Here is a tiny trained network, its code and every weight. The questions are about switching its units off for an input and a target symbol, where a switched-off unit gives its printed mean instead of its output.

import numpy as np


def w(rows, s, z=0):
    codes = np.array(rows[::2]) - 128.0
    scale = np.full(codes.shape[1], s)
    scale[-1] = z or s
    return codes * scale


def f(y):
    return np.maximum(y, 0)


def softmax(a):
    e = np.exp(a - a.max(-1, keepdims=True))
    return e / e.sum(-1, keepdims=True)


def log_softmax(a):
    a = a - a.max(-1, keepdims=True)
    return a - np.log(np.exp(a).sum(-1, keepdims=True))


def net(x, mask):
    ids = ['ΓΛΞΣΦΨαβδεζθμτ'.index(c) for c in x.split()]
    T = len(ids)
    res = E[ids] + P[:T]
    q, k, v = (res @ M[0].T for M in (Q, K, V))
    z = softmax(np.where(np.tri(T) > 0, q @ k.T / 2**0.5, -1e9)) @ v
    res = res + np.where(mask[0], z, O[0][:, -1]) @ O[0][:, :-1]
    y = f(res @ A[0][:, :-1].T + A[0][:, -1])
    res = res + np.where(mask[1:17], y, B[0][:, -1]) @ B[0][:, :-1]
    return log_softmax(res[-1] @ U[:, :-1].T + U[:, -1])


Q, K, V, O, A, B = {}, {}, {}, {}, {}, {}
E = w([
[128,164,196,163,97],'Γ',
[141,152,129,50,125],'Λ',
[62,44,132,96,77],'Ξ',
[85,64,74,100,147],'Σ',
[139,134,69,197,160],'Φ',
[86,183,55,134,39],'Ψ',
[114,144,126,206,135],'α',
[176,144,123,143,123],'β',
[5,180,135,114,217],'δ',
[162,151,164,119,106],'ε',
[174,180,143,116,179],'ζ',
[167,100,40,153,136],'θ',
[82,90,116,187,84],'μ',
[60,120,154,129,113],'τ',
],0.022)
P = w([
[134,1,138,126,139],'0',
[133,51,119,137,125],'1',
[137,87,119,169,143],'2',
[150,120,136,177,136],'3',
[139,167,120,213,128],'4',
[143,163,134,177,120],'5',
[124,200,96,192,124],'6',
[146,240,93,209,105],'7',
[132,241,108,228,127],'8',
[140,237,109,213,116],'9',
[132,183,118,217,123],'10',
],0.0025)
Q[0] = w([
[180,254,173,230,184],'h0',
[108,138,137,127,168],'h0',
],0.015)
K[0] = w([
[92,254,108,155,126],'h0',
[123,129,126,132,142],'h0',
],0.023)
V[0] = w([
[159,143,32,119,2],'h0',
[7,209,104,86,132],'h0',
],0.0049)
O[0] = w([
[86,252,2,152,30,105],'h0',
[104,57,154,215,83,255],'h0',
],0.0058,0.0033)
A[0] = w([
[201,90,136,138,109,132],'n0',
[142,117,154,151,47,75],'n1',
[124,156,159,66,58,148],'n2',
[162,67,83,163,2,107],'n3',
[97,133,135,207,91,225],'n4',
[251,187,127,78,150,134],'n5',
[101,187,125,138,68,242],'n6',
[145,195,215,36,125,111],'n7',
[114,154,69,53,201,237],'n8',
[134,189,129,56,250,110],'n9',
[133,205,164,127,63,114],'n10',
[76,124,86,123,143,118],'n11',
[82,124,162,89,103,96],'n12',
[141,159,48,159,155,26],'n13',
[48,100,176,153,171,2],'n14',
[133,100,183,169,142,155],'n15',
],0.012,0.0063)
B[0] = w([
[103,74,158,163,122,156],'n0',
[148,132,75,182,157,161],'n1',
[191,99,116,130,191,165],'n2',
[145,155,162,204,107,202],'n3',
[106,165,121,59,127,248],'n4',
[134,62,138,148,40,177],'n5',
[126,130,157,86,102,217],'n6',
[127,111,100,110,203,167],'n7',
[107,130,77,153,123,189],'n8',
[111,246,81,176,123,160],'n9',
[185,123,180,135,177,172],'n10',
[123,71,150,134,114,170],'n11',
[192,122,123,115,85,144],'n12',
[224,123,123,100,155,155],'n13',
[195,67,167,141,107,162],'n14',
[71,169,134,126,153,186],'n15',
],0.012,0.011)
U = w([
[179,85,102,213,107,2],'Γ',
[154,132,60,101,205,226],'Λ',
[52,182,113,68,141,230],'Ξ',
[138,53,167,150,6,52],'Σ',
[166,181,147,123,87,138],'Φ',
[64,63,79,119,109,242],'Ψ',
[127,117,129,137,120,85],'α',
[188,37,166,94,154,113],'β',
[122,151,153,79,200,126],'δ',
[121,123,133,128,121,88],'ε',
[100,111,174,212,169,177],'ζ',
[88,99,161,18,74,210],'θ',
[57,161,145,158,25,87],'μ',
[117,176,87,207,135,2],'τ',
],0.011,0.0046)

Each question gives the input, a string of symbols that net reads in full, and the target symbol t.
The units are the heads (2 rows each of Q, K, V and O) and the neurons (one row each of A and B). Each row of codes is followed by its name. A weight is (code - 128) times the scale printed after its matrix; where a second scale follows, it is the last column's (O, A, B and U).
mask holds one flag per unit, heads first, then neurons. A switched-off unit (its flag False) gives its mean, the last column of its rows in O or B, instead of its output. The means were averaged over made-up inputs and are rounded, as every weight is.
A unit's drop is (log p(t) with every unit on - log p(t) with that unit switched off) / (log p(t) with every unit on - log p(t) with every unit switched off).
The circuit of an input: a set's keep is (log p(t) with only the set's units on - log p(t) with every unit switched off) / (log p(t) with every unit on - log p(t) with every unit switched off). Starting from the 12 units with the biggest drops (on a tie, the unit counted first), units are removed one at a time, each time the one whose removal leaves the highest keep (on an exact tie, the one counted first), for as long as the keep stays at least 0.8.
circuit, biggest first: the units of the circuit, biggest drop first
most important unit: the unit with the biggest drop
top k neurons: the k neurons with the biggest drops, biggest first
drop of u: that unit's drop, to one decimal
input Σ α ε μ Σ ε Ψ Σ Σ ε ζ, target Φ: circuit, biggest first => h0, n13, n6
input Φ Γ θ Σ α Γ, target δ: top neuron => n10
input Σ θ Λ, target Λ: top 2 neurons => n7, n2
input δ ε ε, target ζ: circuit, biggest first => h0, n15, n0
input Σ Σ Γ Σ Σ Γ Φ, target Λ: circuit, biggest first => n13, h0, n3
input Φ δ β Φ, target ζ: top 2 neurons => n15, n0
input ε Σ Σ Φ μ Φ ε Ψ, target Φ: top 2 neurons => n3, n6
input ε ε Σ Γ ε Λ, target Λ: top 3 neurons => n7, n2, n9
input Λ β α μ ε Ξ Φ ζ Ψ Γ, target Φ: top 3 neurons => n10, n6, n4
input μ δ Ψ Σ ε Ψ μ ζ, target Φ: drop of n11 => 0.1
input ζ δ Φ μ Γ Φ α Σ ε ε, target ζ: drop of n0 => 0.2
input α Σ μ θ Φ Φ, target Λ: drop of h0 => 0.3
input δ ε Σ θ, target Γ: drop of n4 => 0.2
input Λ Σ β Σ Ξ Σ μ Σ α, target Ξ: most important unit => n4
